Here is a tiny trained network, its code and every weight. The questions are about switching its units off for an input and a class, where a switched-off unit gives its printed mean instead of its output.

import numpy as np


def w(rows, s, z=0):
    codes = np.array(rows[::2]) - 128.0
    scale = np.full(codes.shape[1], s)
    scale[-1] = z or s
    return codes * scale


def norm(h):
    return h / np.sqrt((h * h).mean(-1, keepdims=True) + 1e-5)


def f(y):
    return y / 2 * (1 + np.tanh(0.7978845608 * (y + 0.044715 * y**3)))


def log_softmax(a):
    a = a - a.max(-1, keepdims=True)
    return a - np.log(np.exp(a).sum(-1, keepdims=True))


def net(x, mask):
    res = np.array(x, float).reshape(1, 2) / 4 @ E
    u = 0
    for l in range(3):
        y = f(norm(res) @ A[l][:, :-1].T + A[l][:, -1])
        res = res + np.where(mask[u : u + 5], y, B[l][:, -1]) @ B[l][:, :-1]
        u += 5
    return log_softmax(norm(res)[-1] @ U[:, :-1].T + U[:, -1])


A, B = {}, {}
E = w([
[54,164,110,126],'x0',
[135,107,168,255],'x1',
],0.0051)
A[0] = w([
[52,166,142,216,96],'L0N1',
[206,118,31,84,37],'L0N2',
[61,218,181,1,177],'L0N3',
[2,147,175,14,2],'L0N4',
[180,95,205,208,137],'L0N5',
],0.0065,0.00056)
B[0] = w([
[124,125,79,124,206],'L0N1',
[227,184,44,227,166],'L0N2',
[1,41,199,171,254],'L0N3',
[18,77,196,91,235],'L0N4',
[112,76,181,9,218],'L0N5',
],0.0064,0.0046)
A[1] = w([
[1,122,157,137,220],'L1N1',
[72,60,78,165,253],'L1N2',
[125,202,159,128,24],'L1N3',
[97,182,118,178,154],'L1N4',
[99,95,151,134,115],'L1N5',
],0.009,0.0011)
B[1] = w([
[237,210,52,183,254],'L1N1',
[210,162,81,79,196],'L1N2',
[63,21,253,113,114],'L1N3',
[175,126,231,33,135],'L1N4',
[116,139,249,88,165],'L1N5',
],0.0051,0.0095)
A[2] = w([
[120,58,237,91,51],'L2N1',
[218,181,87,129,231],'L2N2',
[58,133,137,120,128],'L2N3',
[8,115,145,147,37],'L2N4',
[185,155,72,111,253],'L2N5',
],0.011,0.0017)
B[2] = w([
[195,138,143,84,190],'L2N1',
[74,184,129,178,255],'L2N2',
[134,13,105,107,160],'L2N3',
[116,37,2,155,188],'L2N4',
[57,190,203,173,220],'L2N5',
],0.0081,0.0086)
U = w([
[49,217,146,229,250],'0',
[59,4,19,152,98],'1',
[234,90,197,59,52],'2',
],0.014,0.0026)

Each question gives the input, the list of numbers given to net, and the class t.
The units are the neurons (one row each of A and B). Each row of codes is followed by its name. A weight is (code - 128) times the scale printed after its matrix; where a second scale follows, it is the last column's (A, B and U).
mask holds one flag per neuron, layer by layer. A switched-off neuron (its flag False) gives its mean, the last column of its row in B, instead of its output. The means were averaged over made-up inputs and are rounded, as every weight is.
A unit's drop is (log p(t) with every unit on - log p(t) with that unit switched off) / (log p(t) with every unit on - log p(t) with every unit switched off).
unit that matters most: the unit with the biggest drop
k most important neurons: the k neurons with the biggest drops, biggest first
k most important neurons of layer l: the k neurons of layer l with the biggest drops, biggest first
drop of u: that unit's drop, to one decimal
input [-5,1], class 2: 2 most important neurons -> (L0N5 L1N1)
input [4,-7], class 1: unit that matters most -> L0N4
input [3,-4], class 1: 2 most important neurons -> (L0N3 L0N4)
input [3,-8], class 1: 2 most important neurons -> (L0N4 L0N3)
input [-7,-8], class 0: 2 most important neurons of layer 0 -> (L0N2 L0N5)
input [-3,1], class 2: 2 most important neurons -> (L1N1 L0N5)
input [0,1], class 2: 2 most important neurons of layer 1 -> (L1N1 L1N2)
input [-6,-7], class 0: 2 most important neurons of layer 0 -> (L0N5 L0N2)
input [-5,7], class 2: drop of L2N4 -> 0.0
input [-1,1], class 2: drop of L1N1 -> 0.6
input [-8,5], class 2: drop of L1N1 -> 0.4
input [2,-5], class 1: drop of L0N3 -> 2.6
